[5260 4101 3064 4736 5651 8377 6998] 4736

[894 884 956   9 983] 956

[ 39   7 -22 -31  21] -22

[16 21 60 48 79] 60

[-470 -646  572  317 -690] 572

[3836 2199 4775 8818 5996 3510 2713] 8818

[-940  682  296  195  451  286 -453] 195

[[ 566   -8 -277   56  -62 -247 -282]
 [-191 -202  549  508 -401 -196  249]
 [ 880   -2 -368  260 -157 -390 -511]] 508
---
[-58.0  17.1 -22.0 -26.1  -6.6   6.1 -83.6] yields -22.0

[ 27.6 -39.9  34.0 -73.5 -20.0] yields 27.6

[[-45.8 -69.9  19.5  24.3  23.3  32.0]
 [ -5.2  21.5  16.0  11.8  16.3 -55.1]
 [ 39.7  12.6  17.1  22.2  20.9  38.5]] yields 12.6

[[-20.9  27.1 -20.1  52.2]
 [ 76.0  77.8 -34.5  35.9]
 [-16.8 -20.6 -27.2  47.3]] yields 35.9

[[ 44.8 -42.7 -29.8 -34.4 -47.0]
 [-46.9  62.7   5.7 -57.3 -32.0]
 [-53.7  43.2  80.9 -82.4 -32.7]] yields -53.7

[  1.6 -11.3 -49.2  -8.0  -1.9  68.7  55.3] yields -49.2

[ 74.1 -10.5  -3.1  26.9 -27.9 -56.5  20.2] yields -3.1

[ 23.7 -38.6  20.5 -51.6 -66.7  15.5] yields -38.6

[-44.3  48.6  -5.3  16.1 -66.7 -45.6] yields 48.6

[47.2 37.4 41.5 46.1 55.9 73.5 32.6] yields 41.5
---
[-12.9 -22.4  -9.2 -33.7 -47.3  74.8] ==> -9.2

[[-37.9  28.7  49.2  26.9 -38.9  18.5  34.8]
 [-67.5  41.3  29.2  33.3 -74.8  21.3   3.5]] ==> 41.3

[[  7.4 -75.9   0.7  49.9   5.7  -7.0]
 [  1.3  -1.7  19.3 -13.1  35.6 -25.5]] ==> 35.6

[-57.4 -19.8  40.0 -35.7 -75.4 -11.7] ==> -11.7

[-21.9 -21.3 -68.4  21.5 -25.1] ==> -21.3

[[ 78.9  -1.8 -51.7  35.9  57.2   3.8]
 [ 18.3 -49.0 -50.3  68.8  59.0   4.5]] ==> 68.8
---
[[168 892 587 451 305 161]
 [555 811 306 575 491 562]
 [ 32 626 718 314 611 213]] 626

[[ 0 59 25 27 60 47 42]
 [43 30 79 74 88 81 64]
 [35 34 48  9 31 23 34]] 48

[-354  646  213 -718  457  172 -479] 213

[-844 -885  726  521 -957  783] -885

[2 6 6 2 8] 2

[805 628 620 551 546 197 296] 620

[[5627 5295 8716 8390]
 [2747 5640 8411 4447]] 8390

[ 165   45  531 -207 -690] 165

[-45   6  34  11   8  16] 6
---
 28.4  -13.1  -59.5   55.1   32.3  -67.9 out -13.1

-57.7  -17.7  -42.3  -46.2
 56.7  -68.0   47.7  -24.0
-45.0  -54.9  -18.3  -65.2
out -24.0

 -0.4    4.7  -26.4   35.7   25.6   67.2 out 4.7

 14.8    4.1   21.0   -9.7  -34.1  -10.2   69.2
 18.9   43.5    1.3   12.6   -8.3   70.6   57.1
-39.2  -13.2  -14.8   47.5    3.3  -59.7  -34.5
out -14.8

-16.0   20.0  -55.2   37.6  -37.2  -71.7 out 20.0

-86.5  -76.0  -82.2  -79.9
 41.9   39.5   79.2   53.9
out -79.9
---
[ 22.2 -85.7  31.7 -14.9 -66.0  36.9] >> 22.2
[-78.2 -43.6 -28.7  16.8 -29.2] >> -78.2
[  1.2   4.7 -30.1 -39.8  90.2] >> 1.2
[ 70.4  34.7 -39.9 -12.6  45.0] >> 70.4
[22.0 -7.1 54.8 41.0 64.0] >> 22.0
[  1.1 -35.5 -80.1  77.8  31.8  80.9] >> 1.1
[-39.1 -18.1 -10.8 -85.9] >> -39.1
[28.9 36.7 12.4 66.5] >> 28.9
[ 17.0 -51.0 -42.7 -81.8] >> 17.0
---
[[ 39.0  32.9 -11.0 -84.3]
 [ 61.7  87.7 -30.1 -16.4]] yields 87.7

[[ 27.3  11.6  35.0   8.1]
 [-72.4  12.1  -6.0  -8.9]
 [ 54.6  25.6  28.9   6.9]] yields 12.1

[[-63.9  56.3 -85.7  -7.4]
 [-28.6  69.5 -78.0 -51.7]] yields 69.5

[[-54.6  16.5  39.4  -6.7]
 [-84.3 -37.4   8.6 -37.6]
 [ 20.0 -80.3  -3.2 -29.4]] yields -37.4

[[  0.8 -23.4  17.5  63.5]
 [  5.4 -43.4  24.1  89.5]
 [  6.2 -29.6  19.1  82.9]] yields -43.4

[[-23.7  16.1  84.8  -4.1]
 [ -3.9  -9.7 -13.1  69.5]
 [ 28.5  37.1 -28.7  22.5]] yields -9.7

[[-41.3 -30.7   9.7  38.6]
 [ 53.8 -81.0  44.7  40.2]] yields -81.0
